Each row has a class, written after it.
[ 65 -37  49 -37  24 -43 -40  24 -22  30 -53  -1 -10  94 -14  23 -27 -19
  53 -40 -40  60  11   7 -16  22 -29 -14 -83  33   3 -20  32  16  19 -20
  42   0 -13 -40   4  18   2]  rimug
[ 55  -8  40 -15 -49  25  -1  18 -21  37  72  -8 -11  11  -1  35  49  42
 -20  -7  44   8 -78  24  21  28 -69  -4 -20  31  53 -22 -33 105  34 -37
  -9  29 -26  -8  -3  49 -29]  pide
[-59   6   2   6  21 -13 -17 -48   1 -27  30  28 -50 -44 -25 -61  -9  -9
  21 -39  27  32 -28   2  61  59  -9 -80  12  25 -14  -5  -9  18 -31   7
   9   9 -10  10  12 -12   5]  Gade
[-25 -39   8  76  21  11 -38   7 -41 -39  30  -2   0  30  26  35  -9   7
 -41 -49  12  41  23 -32 -11 -21  42   3  -9   6   0  16  13  -3  33 -26
   3 -17  36 -40  51  -7   5]  rimug
[ 16  24 -46 -11 -20  -9  27 -24 -14 -22 -44 -12 -25  14 -28  -8 -54  21
  24 -44 -14 -29 -57  -3 -15 -18 -32 -14 -13 -24  -3  -2  19  22 -42  19
 -31   3  -2 -20   3 -49   1]  pide
[ 26 -90  15  35   6  37  24   2  22 -89 -43 -12  26  42  17   2   0 -12
  59  -7 -16 114  73   3 -19 -55  19  60  -3  -5  -2   2  -1 -36  18  11
  17   1  35  -3 -47 -66  49]  fid
[  2  -3 -19  21  -7 -15 -31   7 -16 -28  -4 -26  -3  24  -1  -4   9 -11
  29 -18  -8  67  -4  25 -16  -1  -8  35 -23   6 -17  -9  13 -24  16  -6
  19  29 -14 -12  -8   0  37]  Gigo
[ 13  -9  -3  -4  30   1 -35  13  -7 -27  59  15  12  35 -11  21 -23  -5
 -15   0 -10 -10  -8 -16  15 -48   6  -4  -9   1  -9 -28  -4   1  -1 -26
  15 -27  13   2  29 -46   0]  kofol
[ 27  41   1  11  -1   1  -9  22  -3  17  44   3  16 -24  14 -44  23 -51
 -31  36  14 -18 -39  11   8 -28  44   5  55 -19  30  10   8   0   6  20
  55  13 -54   5 -21   5 -15]  kis
[ 16  21  65  26 -28 -27 -45  60 -11 -17  26 -27 -24  66 -12 -19  12  24
 -42  55 -42 -10  42   4   0   7  33  -2  14  25  30 -63   5 -19 -27  -4
   3  96  30  28  11  62  64]  liv
[ -4  18  11  -2  -5 -25 -21  18 -16  -4  34 -14  -9   5 -23 -31 -26  -4
 -13 -31 -21 -56 -22 -56  14 -33  14   9  25   2 -47 -21  17 -24  13  22
 -55  17  64  16  22  32   5]  nital
[ 16   1   4 -23 -29   7  -5  16  23 -27 -31 -29  10  10  28  -5  31  20
  41 -17  14  42  59   9   7  14 -57  -4 -42 -17  23   6   2  28  12  43
  11  -1  40  26 -18  25  44]  moku
[-53  -1  -4   3  66  10 -32  19 -29  70 -54 -47  -7  15  -5  -5 -11 -24
 106 -54 -20 -24   8  11 -28  14 -71  14  22   3  19   4  24 -24 -28 -20
 -36  48 -57  -7 -22   3  -3]  Gigo
[ -1  13  28 -12 -26  -2   7  11   4  68 -16  19 -32  -1  -7  -4 -38  19
 -18   2 -20   1   3 -19  -5 -35 -20  50 -34 -59   8 -14   4 -11  12 -14
 -64  -7 -13 -21 -40  22 -35]  kofol
[ 26 -15  -5   5 -12  64  15  31 -27  19  20  19   0  50  13  35  24 -17
 -23 -10   5 -26  -8   3 -19 -44 -64  27 -18 -27  54  12  20  92 -26 -41
  15 -13 -44 -15 -51 -28   2]  kis
[ 48 -27  32  24  22   4  22  13  16  13  19  58 -30  64 -24 -24 -57 -12
  48   2 -31  17 -59   9 -15  11 -33  66 -24 -23  43 -55 -28 -12  48 -35
  -2  18  19 -14  10   1   5]  Gade
[  3  44 -29  35 -14  14 -37  -2  -3 -15  70   9   1 -26  71 -10  51  21
  -4  -8   5  -4   6   0 -26 -26 -60 -75  -1  -8  -5  27 -43  50  40 -25
 -23 -21 -39  25  -2 -10 -15]  kofol
[  5 -38  -8  -5 -39 -23  21   2   0 -21  30 -41  28  40  24  78 -31  32
  35 -36  15  28 -34 -34  38 -44  39  62   1   0 -41  -6  11  21 -23  29
  32  26  15  30 -19 -35  44]  nital
[ -9  24  12  18  38  18  18  10 -14  57 -10  10 -36  40 -62  33 -43  -7
  58 -63 -20  -9 -44  23  -7  -9  18  90   1  12  23 -13  17 -60  -8   3
 -48  39 -31   0 -26 -20 -20]  Mun
[-54  29 -23 -60  13   7 -39  34 -26  35  32  14  -3  -3  -6 -23  43 -19
  31 -53  25  40   1  20   9   4  21  44 -21  60 -36  18  25  27 -23  42
  15  30 -22 -37 -25  50  33]  fid
[ -4  -2 -19  48   5   7 -40 -48  -3 -68 -47 -56  21 -26 -23  17  19   9
   2 -29  25  31  12  16 -11  10 -32 -40 -27 -15 -13 -37  35 -41  27 -30
  44 -34 -18 -48  -9 -64 -22]  Gigo
[ 16 -55   9 -14  47  -3  -8 -33  20 -30 -41 -10  44  -2 -16  33 -16  -9
  56 -39  34  25  40 -26   0  -1 -53  20 -56  52  13 -15  12   7  28 -46
  44 -30  17 -12   0  48  22]  Mun
[-10 -23 -13 -30  38 -11 -36 -34 -31  17 -30  -3  27 -32  -4  38 -37 -10
  81 -10   8  19   6  18 -35  16  -9  26 -24  46   2  51 -19 -49  88   5
   8  43  17 -65 -15  21  -6]  rimug
[  30    6   14    9   50  -36  -57   33  -45   84  -35   -4  -44   65
    8   17  -85  -36   77 -109  -20  -28  -35  -25    4   22  -52  -20
  -27    5    4    3   18   10  -34  -15   10   33  -17   24  -11  -33
  -31]  Gade
[ 19  14  14  15  10  18 -62 -18  -8   9  48 -50  16 -50 -25 -22  63 -34
  40 -13  43 -19 -24  15   0  35 -89 -41  40  33  -8 -30   3  22 -11   0
 -25  71 -18 -19 -56  37 -47]  Gigo
[-36  -3   1  43   7  14  15  37 -21  26   9  25 -47  38   3  21 -27  -4
 -64 -12 -17   1  20  -2 -11  44  36 -12  13 -60  31   7 -10   5 -71 -29
 -17  19  -7  10  -4 -31 -26]  pob
[ 42 -62  42   8   9  -5 -55   3  -9  -8  33   2 -48  -4 -42 -48 -20 -32
  54 -43 -19   7  -9 -26 -31 -23 -21  49   4 -34  20 -30  11 -12  26 -20
 -29  68 -18 -27 -59  -6 -11]  Gade
[ 47  -6  26   1 -11  -9   2 -50  20 -73   9  19  18 -37 -63 -59  14  14
  64 -22  33  68 -28  11   9 -38  13  70  19  38 -28 -34   0 -65  86  26
 -52  39  12 -11 -30   6  21]  Gigo
[ -4  44  30  -2 -13  15 -33  -1  17 -49   2   1  29 -34   8 -54  77 -18
  11  -3  -7 -18   0 -26  45  12 -27 -71 -31  27  -6  14   4   7  77 -11
  18 -70  -7  -7   0  21 -21]  moku
[ 36   8  -2  14  25   0   4  14  13 -45   9  24  25   2  43  -4  43 -45
  -5  -5   9  46 -18 -11  31  33 -33 -14  10  25  27   0  -2  47  38  -2
  44  -4   3  34  27  13   3]  rimug
[ -6 -48  -8   3  -9  44  66 -13  32 -42  19  30 -12 -25 -30   9 -14   1
 -26  -3  32  44 -81  -8 -31  29 -34  54 -13 -33  35  43 -27  60  37   2
   1 -10 -20 -58 -26 -27  -9]  pide
[ 29  53 -31  24 -38 -36 -26   2 -19 -57  -5  59   2  29  40  -9  21 -31
 -10 -25  -9  25  17 -12  43 -25 109   2   8   9 -13 -12  -1  10 -10   6
  32  -1   2  56  51  16  23]  moku
[-76 -40  13 -12  26  10  28  24  15 -36 -17  24 -17 -16  -7  13  17 -14
 -31 -16 -10 -10  -1 -64  30  60   6  22  17 -36   9  33 -24  65   2 -16
   1  11  26   6  26   4 -15]  nital
[-68  33 -26 -20  27  22  10 -26  24  63  63   3 -43  10 -20  -2  15  28
  12 -26  30  -4  22   0  17 -53  19   3   9 -15 -19 -18   4  23 -68  78
 -40 -30 -53 -16 -20 -42  -9]  fid
[ -5 -18  -1 -33 -35   0 -25  12  -7  17  13   4  36   6  61  13  39 -17
  47  -8  16  19  41 -10  11  11  30  24  -2 -17  13  20   7  30  35 -26
  54 -51 -10  -7   0  86  13]  moku
[ 36 -21   9  40 -15 -22  21  -2  -3  -2 -28  29  21  23  -4 -42 -56 -22
 -37  27   1 -48  -7 -60 -13 -51  11 -30  23 -32 -21 -30  21 -39   2 -19
 -16 -45  64   0  16 -47 -14]  lan
[-21  17  -2  41 -22  -1  13 -18 -11  -9 -34 -18  21   1  22   9  13  31
  16   2 -18  27 -14   7  55 -12  22  -8 -20   6 -27 -40 -10 -15 -63  10
 -27  39   9  -1 -20 -39 -14]  pob
[ 45 -38  49  -8 -16   6 -57 -10 -14 -19 -55 -20 -14 -24 -37 -14  13   3
  17  -8  -6  37  40  12 -54  33 -59 -38 -50   2  40 -39  11  -2  56 -53
   0  40 -19 -61 -30  38  -4]  pide
[  2  33   8  53  18  21   7 -27   9   0 -69  60  41   3  44  25 -33  19
  -1  18 -22  45  84  -8   2 -61  55  20   4 -34 -10 -54  26 -58  41 -30
  12 -56  -7  25   8  22  38]  nital
[ 63 -52  10  40  39 -16   4 -22   1  -2  -9  -3  17  41  16  10 -65   9
  63 -59 -50  33 -41  -2   1 -22   3  37  18   9  -9   6   2  -3  13 -31
  14  -4 -32  49  11 -31  31]  Gade
[ 35 -18  12  -2 -15 -22  36 -16   3 -22 -21 -15  24  -7 -35  11 -14  40
   7  -9  -4   0  -7   1   3  25  20  15  23  28 -27 -20  14  10   3  43
  15  50  35  -9   1 -21  16]  fid
[ -4  -9   3 -32  28  -1  31   1  22  49  24  46  17  39   4  16 -34  14
   6  46  -2 -11   9  16 -28  59 -36 -64   7 -22  -3 -26  -4  57 -16 -16
  57 -47  -8  -4  25  47  26]  nital
[-52  36  36 -42 -35 -46 -23  22   3 -39  48  -7 -29  21   6 -10  17 -10
 -12 -18  -1   4   7 -44  76  50  65   9  25  39 -30  18  26  38  -7  31
  43 -10  15   2  20  88  54]  liv
[ 38 -24   1 -14 -19  12  35 -12  10 -28 -74  13  10  -4 -49  -2 -31  -2
  17 -45 -20   4 -45 -28 -15  14  48  79  26 -43  27  13 -16 -54  -4 -46
 -69  35  15   3 -35 -39 -41]  pide
[ 10  18 -25  30  49  13 -15 -16  19  35   0  71  -5  39 -16  31 -47 -34
 -35 -13  21  24  -6  25 -57  12 -10 -26 -44  15   5  15 -31 -45  37 -35
  10 -53 -19   2   6 -62  -4]  lan
[ 70 -26 -10 -23  28 -18  20  -1   4 -24 -26  32  63  44  -9  -6 -21 -15
   9  35 -18   4 -17  34 -32 -14  31  35  53  47 -19 -52  39 -33  21  18
  58 -27  14  30  33  -2  63]  liv
[ 61  33  21  15   1 -11  17   0   8   3  13   6 -28  42 -74  38 -92 -17
  20 -65 -13 -59 -60 -21 -26  10  36 104  24  -5   9   8 -14 -57 -17  10
 -48  83  29   6 -52 -29 -24]  Gade
[  3 -18  51 -63  31 -24  26  -4  -7  10 -33  -9  16  21 -57 -52  -3  47
  21 -80 -11  -7 -27  -4  46  51  -7 -73   3  37 -50  -6  38   5 -36  10
 -34 -69  22   2  28 -20 -23]  pob
[ -2  13  -1  11 -16 -14 -29  -4 -29  51  39 -25   9   4  -5  58  -7  37
 -26  22   4 -31  19 -22  20 -19  19 -31 -31 -19  -7 -37  38 -33  30 -27
  62 -65 -11  -5   5 -16 -14]  Mun
[ -3  14  -1  -3  53  11 -80  -8 -32  91  10 -32   0  10  18   1  21 -13
   9  -1  28  12  17  39  -8 -26 -89 -87 -67  59 -35 -28  -4  15 -35  29
  25 -29 -17 -10 -15  -3 -21]  Gade
[ -8  17 -29   2  32  23 -47   1 -43  75 -44  -4  -3   9   8  27 -28  -5
  34 -40  32  39  30  60 -27 -47   8  20 -21 -15  21   7  23 -20 -45  37
  22  37 -43 -24 -47 -40   8]  kis
[ -6 -26 -30  35 -32  20  -7 -56 -16 -24  22  -7   6   2  43  10  61  35
 -24  11  15  87   2  38  22 -17 -25 -52 -35  10 -20 -20  -8  59 -22  -6
 -11 -29   0 -23  16   2  -6]  rimug
[-15 -75 -24   0  43  16 -51   3 -22 -31  11  -4  18   1  37 -21  39 -51
  65 -77  47  26  -2  -7 -30  -9 -48  -3 -10  30  30  25 -12  45  38 -35
  34  -2 -10 -27  18  -7  10]  kis
[ 52  32  36 -13   2 -11   7  35 -26  75 -14  30  13  55  10  35 -26 -25
   6 -37 -11   0 -61 -24  49  12 -10  42 -16  31  15  -1  24  33 -10 -22
  -6  21  -8  11 -14  46 -32]  rimug
[ 42 -54   3 -18 -10 -35  16 -16 -28  16 -12 -19   2  18 -24  -8 -36  -8
  56 -14  -1  -5 -41   3   6 -42 -26  -4  -5  36 -37 -46  20   4 -59  51
 -27  59   4  -6 -38 -49  -7]  pob
[-46  40  19 -35  35   6  -2  35   5   5 -12 -22   1  40 -35 -14   4  30
  24  -7   2 -36  20   1  26   0  11   6 -11 -11  45 -12   6   2 -41  25
  21  22  12 -22  19 -22  30]  kis
[ 19 -17  19 -52   6   0  31  63   5   8  61  14  22  41   4  17  12 -17
 -41  28   4   8 -59  20 -23  25 -53  28 -28  49   6  23 -16  58  56 -19
  55 -45  -2  -8  32  37  22]  kofol
[ 35  17  29 -10 -14 -24   6  77  -5   7  34  36 -10  65  37 -18   2 -33
  50  15   2  30  -3 -12  -4  22   0  45   7  11  18 -16 -17  18   2  26
  52  64  27  36 -16  30  58]  Gade
[ 11 -56   4  50 -40 -20 -36   9 -19 -15 -33  17  -8   5  15 -27   7  -1
 -63   9 -27  42  60  15 -48  56  12 -33 -30 -14  34 -39  11 -13  28 -78
  14  25  15  20  54  77  49]  moku
[ 17 -16   1  25 -18  13  14  -2 -11 -41 -18 -38 -27 -28  -8  18   8  23
 -12  17 -49 -47  -6   4 -32 -22 -80  16   5 -45  23   7 -16  78   6   6
 -46  62  -5 -34 -14 -27 -35]  kofol
[ 25  66  16  -9   2  -6  24  42  10  33  -9  38  40  32   9 -28 -10  -8
  18 -25 -24  -5 -36  -3  36  18  38  35  16  11  -8 -16  37 -49  51  29
  10 -59  21  48  40  34  32]  moku
[  0  46 -54   2  10  22  33 -35 -10 -15 -38 -18  32  -8 -12   3  26  36
  -9   2  -9  -8 -30  73 -14 -51  19  10   9   7  -2   8  21  22 -40  46
  25  -4 -63 -16   3 -60  26]  kis
[ 18  20 -18   8 -20  -6   8  31   2 -13  67  35  -9  50  13  -1  -4  13
  21  -8  -6 -13 -11 -11 -20  26  -9 -16  -1   8   8  -5 -17  37  16  -9
  30  29  10   3   2 -12  35]  fid
[-61  -8   2 -23 -27  -9 -39  35 -12   0  19  16 -34  19  16 -43  51 -32
  18  -4 -11  13  -3 -23   9  31 -49 -25 -51   9  -3  22  -8  81 -24 -37
  -2  32 -13 -38 -15  39  27]  lan
[  6 -32 -11 -11 -21 -15 -32   9  10 -12  44  13 -24  28  23  20  44   1
  31 -15   2  76  29 -17  -5  17 -33  46 -56   6 -23 -48 -13  37   9  33
  17  45  25  12 -13   0  73]  Gade
[ 42  31  19   3 -25   3  15  -5 -28 -51   1  36  10 -21 -51 -70   9   3
 -42  -9 -10 -39 -38  -7  23 -20  -7   3  14  38  -8 -22  25 -15  70   5
 -39   4  65  -5  29  14  24]  kis
[  2  17 -20 -30 -37  47 -48 -18 -20 -17  54 -20  11 -12  11  38  85 -13
  25 -66  47 -13 -30 -12  14 -12 -27   4  -5  26  13   0 -10  46   2 -58
 -29 -22 -39 -22 -36  12 -44]  pide
[-52  31 -13   4 -14   9  46  -6 -12   7 -68  25 -10  -7 -16   3   9  50
 -31 -18  19 -22  22 -30  39  49 -24 -26 -36 -34  11 -12   2  15 -21 -26
 -23 -48  77   0  33   5 -38]  Mun
[-45   6  -7  -7 -54 -26 -38  15   2 -66  19 -22 -32  15  -4  22  40  -5
  -1   6  32  44  28 -43  -6  -6  51  25 -58 -10   4 -40  -5  24 -32  33
  45  66  -2 -74  -8   1  38]  pide
[ -10   24   -9   28  -50  -11  -74   19  -22 -104   89  -40  -16   40
   34   12   58   30  -28  -13   54   41   39  -43   13  -83   42  -69
  -47   33  -11    6  -33   59  -51   15   33   32    2   -8    3  -37
   44]  pide
[ 18 -39  -8 -11   0  14  53 -14  23  12 -26  22  65 -16  39 -22  23   6
  36  22  24  25 -22  -4  -7   5 -33   9   8   3  14  27 -30  27  39  -1
  22 -17   2  10 -16  -7  16]  kis
[ 24 -29  28  33 -21  -3 -42   8 -21  42  59  30 -26  23  10   1 -11 -11
   8  23  -9  -8 -27  -4 -18 -20   2  22  23   6  20 -38   1  20  10 -21
 -12  65 -43  -7 -40  35   5]  liv
[ 29   0  -8  27  17  20 -37 -19 -33 -21  -1  -1   0 -44  -3  13 -20 -20
  26  -5   4  -1  37   7 -30 -97  44  63  21 -33 -12  19  -6 -43  26  56
 -31  40   0 -52 -69 -42 -47]  pob
[ 35  23  -8  -1  10  16   3   2   3  17  17  44  20 -14  -9 -14 -25 -32
  19  14   9   2 -52  33   5  17 -31  25  30   6   5  11 -12  -4  36   5
  -6  21  29   4 -18   7   4]  lan
[ 53 -42  49  84   0   9  52 -11  18 -75 -43  34 -23  23 -24  16 -43 -12
  35 -32 -35  51 -25 -28   7 -15 -11  67 -27  -3  44   9 -13  -4  75 -46
  -4  23  -8   8 -27 -22  -5]  Mun
[ -31   29  -29   23  -14   20    6  -42  -29   -5  -22  -11    4  -21
    1    5   29   38  -28  -30   20  -34  -50  -29   29  -34  -14 -107
  -11    8  -35    8    7   54  -60    4  -26  -54  -42  -16    4  -93
  -55]  pide
[ 46  11   0  37  23   6  22 -16  18 -20 -43  22  37   8  -6  48 -41 -21
 -65  23  35  33 -22 -16 -18   5   7 -17 -35  19 -11   0 -20   6   9  23
  56 -42  24 -30  16 -29 -24]  pide
[-46   2  -7  13 -34   5  60  16  21  35   2  -4 -23 -13  19 -77  -6  10
 -26  15 -57 -37 -36 -43  21  52 -57 -26  13 -52   5  20  10  50 -20 -33
 -38 -21   0   4  -7  48  -5]  fid
[ 19  30  15   7   4  -1  -2   6  19   8 -43 -52  28  11 -14  -6  10  37
  38   4  -2   6   0 -19  20 -51 -67  28 -39 -10  -4 -22  13  11 -40  22
 -25  46 -23   4 -63 -17   7]  Gigo
[-19 -84  19  12  12 -27  34  10 -13 -40 -77   0 -24  29   1 -38 -54  -1
  23 -60 -38  52  -2 -10  -9  38   5  30 -28 -22   8  30  -1  26 -20 -38
 -16  11  23 -38  25  28   3]  pob
[-10 -10  13  34  -3 -16 -62   3 -43 -17 -34 -19   9  21  17 -11  34  43
 -32   8 -34  72  69   9   9 -61  39 -18 -61  17 -58 -59  54  19 -48  15
  50   3 -14 -22  17  -1  71]  Gade
[ 13  14  15   5  58  31 -33   6  12  14 -21 -50   8  -5 -13  44  -7  10
  -6  -1  -4 -15  59  38 -50 -33 -15   8  17 -23  27  12 -11 -16   0  16
   0  26 -28  14 -29   2 -15]  nital
[-12   4 -36  19  34  -2  -5  -7  33 -26  22  26  42  12  48  -4  -1 -15
 -12  49  14   5  24  -1 -55 -39 -29 -21 -33   5  11 -39 -23  -1  30 -39
  51 -63 -22 -22  46  13  26]  kofol
[-37  10  10  14 -23  49  20  -8 -25 -49 -22  -4  19  -7 -24  -9  84  19
 -52  33  -5  13  41  29  15   0  37 -17   6  37 -43 -10  -7   0  -7  21
 -15 -22  64 -51   9 -15 -26]  fid
[-13  36   5   7  -5  -4  71 -12  21 -15 -38  18 -63  56 -30   0 -52  23
  -6 -50 -44 -49 -43 -49  23  21 -54 -50 -22 -15  41   3   2  52 -36 -39
 -50 -42 -44  33  29 -46   9]  pide
[ 27  -1 -27 -14  35  41  -9 -45  -4 -20  20   4  28 -17  -2  64 -21  20
  38 -30  28  23  39  50 -22 -47 -24  38  30  28 -15  11 -14  -8  43  28
 -22   1  21  36 -17   9  39]  nital
[  26   11    3  -24  -10    2   18  -10   23 -103  -59    2   -3    0
  -39  -33  -33  -15   31  -52   -3   39  -15  -41    7   -7    3   28
  -27  -21  -16   36    6  -21   28   31  -13  -35   58  -39  -21  -34
    3]  pide
[ 48  39  -2   9 -28  12  -3  11 -16  86  41  29  20  -6  -2  45 -33 -11
  12 -24   6 -54 -32 -14   9  -5  12  62  44 -13   6 -26  34 -36  33  32
 -34  24   5  46 -31  15   1]  moku
[ 32  -1  17   9  10  16 -62  17 -41  45  62 -15   4   5 -11  66   8   9
 -30  -6   5 -75  -4   2 -11 -28  25  47  68  10  28 -38  26 -11  34  -7
  -1  35 -20  17  -7  -2 -15]  liv
[-30 -57  37 -34  15 -20  47  20  14  32 -35 -19 -29  16 -38 -40 -23  26
 -22 -19   4 -11 -16 -20   0   9 -63 -15  -7 -24  13 -41  28  41 -51  10
 -38 -14   5  -7  33 -16 -14]  kofol
